Below is a small trained network, with its code and all its weights. Each question gives an input and a class and asks what happens when units are switched off, that is, made to give their printed mean instead of their output.

import numpy as np


def w(rows, s, z=0):
    codes = np.array(rows[::2]) - 128.0
    scale = np.full(codes.shape[1], s)
    scale[-1] = z or s
    return codes * scale


def f(y):
    return y / 2 * (1 + np.tanh(0.7978845608 * (y + 0.044715 * y**3)))


def log_softmax(a):
    a = a - a.max(-1, keepdims=True)
    return a - np.log(np.exp(a).sum(-1, keepdims=True))


def net(x, mask):
    res = np.array(x, float).reshape(1, 6) / 4 @ E
    y = f(res @ A[0][:, :-1].T + A[0][:, -1])
    res = res + np.where(mask, y, B[0][:, -1]) @ B[0][:, :-1]
    return log_softmax(res[-1] @ U[:, :-1].T + U[:, -1])


A, B = {}, {}
E = w([
[207,115,86,191,166],'x0',
[107,120,23,61,111],'x1',
[135,94,207,46,166],'x2',
[144,100,90,148,99],'x3',
[112,171,130,100,16],'x4',
[2,68,110,146,127],'x5',
],0.0083)
A[0] = w([
[170,211,151,146,30,95],'neuron 1',
[121,154,154,99,142,173],'neuron 2',
[164,101,188,74,78,170],'neuron 3',
[249,122,20,124,191,144],'neuron 4',
[65,76,41,46,118,176],'neuron 5',
[131,139,114,115,159,93],'neuron 6',
[101,90,162,198,134,57],'neuron 7',
[118,181,73,128,84,101],'neuron 8',
[90,180,105,137,110,254],'neuron 9',
[140,127,135,54,181,132],'neuron 10',
[133,113,148,128,150,98],'neuron 11',
[136,99,144,182,171,173],'neuron 12',
[155,99,171,144,171,62],'neuron 13',
[126,137,125,118,145,83],'neuron 14',
[168,117,142,58,181,170],'neuron 15',
[46,134,82,104,181,124],'neuron 16',
],0.016,0.0024)
B[0] = w([
[74,62,23,196,76,206],'neuron 1',
[117,131,139,103,116,156],'neuron 2',
[87,157,166,84,152,189],'neuron 3',
[237,131,107,182,148,249],'neuron 4',
[7,121,127,115,90,226],'neuron 5',
[140,145,158,132,114,134],'neuron 6',
[170,136,90,143,131,164],'neuron 7',
[154,119,131,175,141,181],'neuron 8',
[144,112,68,125,126,172],'neuron 9',
[144,150,188,105,141,177],'neuron 10',
[138,150,140,144,125,143],'neuron 11',
[153,118,121,168,126,180],'neuron 12',
[178,112,88,109,119,177],'neuron 13',
[132,130,140,125,125,127],'neuron 14',
[158,154,167,103,177,189],'neuron 15',
[56,119,103,105,71,186],'neuron 16',
],0.02,0.014)
U = w([
[81,127,150,109,117,231],'0',
[255,124,106,229,176,97],'1',
[163,184,241,44,198,3],'2',
],0.0076,0.0017)

Each question gives the input, the list of numbers given to net, and the class t.
The units are the neurons (one row each of A and B). Each row of codes is followed by its name. A weight is (code - 128) times the scale printed after its matrix; where a second scale follows, it is the last column's (A, B and U).
mask holds one flag per neuron, in row order. A switched-off neuron (its flag False) gives its mean, the last column of its row in B, instead of its output. The means were averaged over made-up inputs and are rounded, as every weight is.
A unit's drop is (log p(t) with every unit on - log p(t) with that unit switched off) / (log p(t) with every unit on - log p(t) with every unit switched off).
The circuit of an input: a set's keep is (log p(t) with only the set's units on - log p(t) with every unit switched off) / (log p(t) with every unit on - log p(t) with every unit switched off). Starting from the 12 units with the biggest drops (on a tie, the unit counted first), units are removed one at a time, each time the one whose removal leaves the highest keep (on an exact tie, the one counted first), for as long as the keep stays at least 0.8.
circuit, biggest first: the units of the circuit, biggest drop first
unit that matters most: the unit with the biggest drop
k most important neurons: the k neurons with the biggest drops, biggest first
drop of u: that unit's drop, to one decimal
input [-8,0,-2,7,7,-8], class 0: 3 most important neurons -> (neuron 4; neuron 3; neuron 12)
input [2,7,-7,-4,-4,4], class 0: circuit, biggest first -> (neuron 5)
input [-4,-8,5,2,5,-7], class 0: circuit, biggest first -> (neuron 1; neuron 3)
input [3,-3,4,-8,1,-7], class 2: 2 most important neurons -> (neuron 3; neuron 15)
input [0,4,4,-7,4,0], class 2: 2 most important neurons -> (neuron 1; neuron 10)
input [3,2,4,6,7,-2], class 0: 3 most important neurons -> (neuron 4; neuron 3; neuron 12)
input [-5,-1,1,8,8,-6], class 0: 2 most important neurons -> (neuron 4; neuron 3)
input [4,-5,6,2,1,-1], class 2: 3 most important neurons -> (neuron 4; neuron 1; neuron 3)
input [-7,-8,-4,-7,0,-8], class 0: 2 most important neurons -> (neuron 4; neuron 1)
input [-4,7,7,-5,5,-7], class 2: 2 most important neurons -> (neuron 15; neuron 10)
input [0,-8,3,5,5,-3], class 0: 2 most important neurons -> (neuron 4; neuron 3)
input [-7,-4,-4,5,-8,7], class 0: 2 most important neurons -> (neuron 4; neuron 16)
input [-7,1,-5,7,1,-3], class 0: drop of neuron 13 -> 0.1
input [-1,5,6,6,7,-5], class 0: unit that matters most -> neuron 1
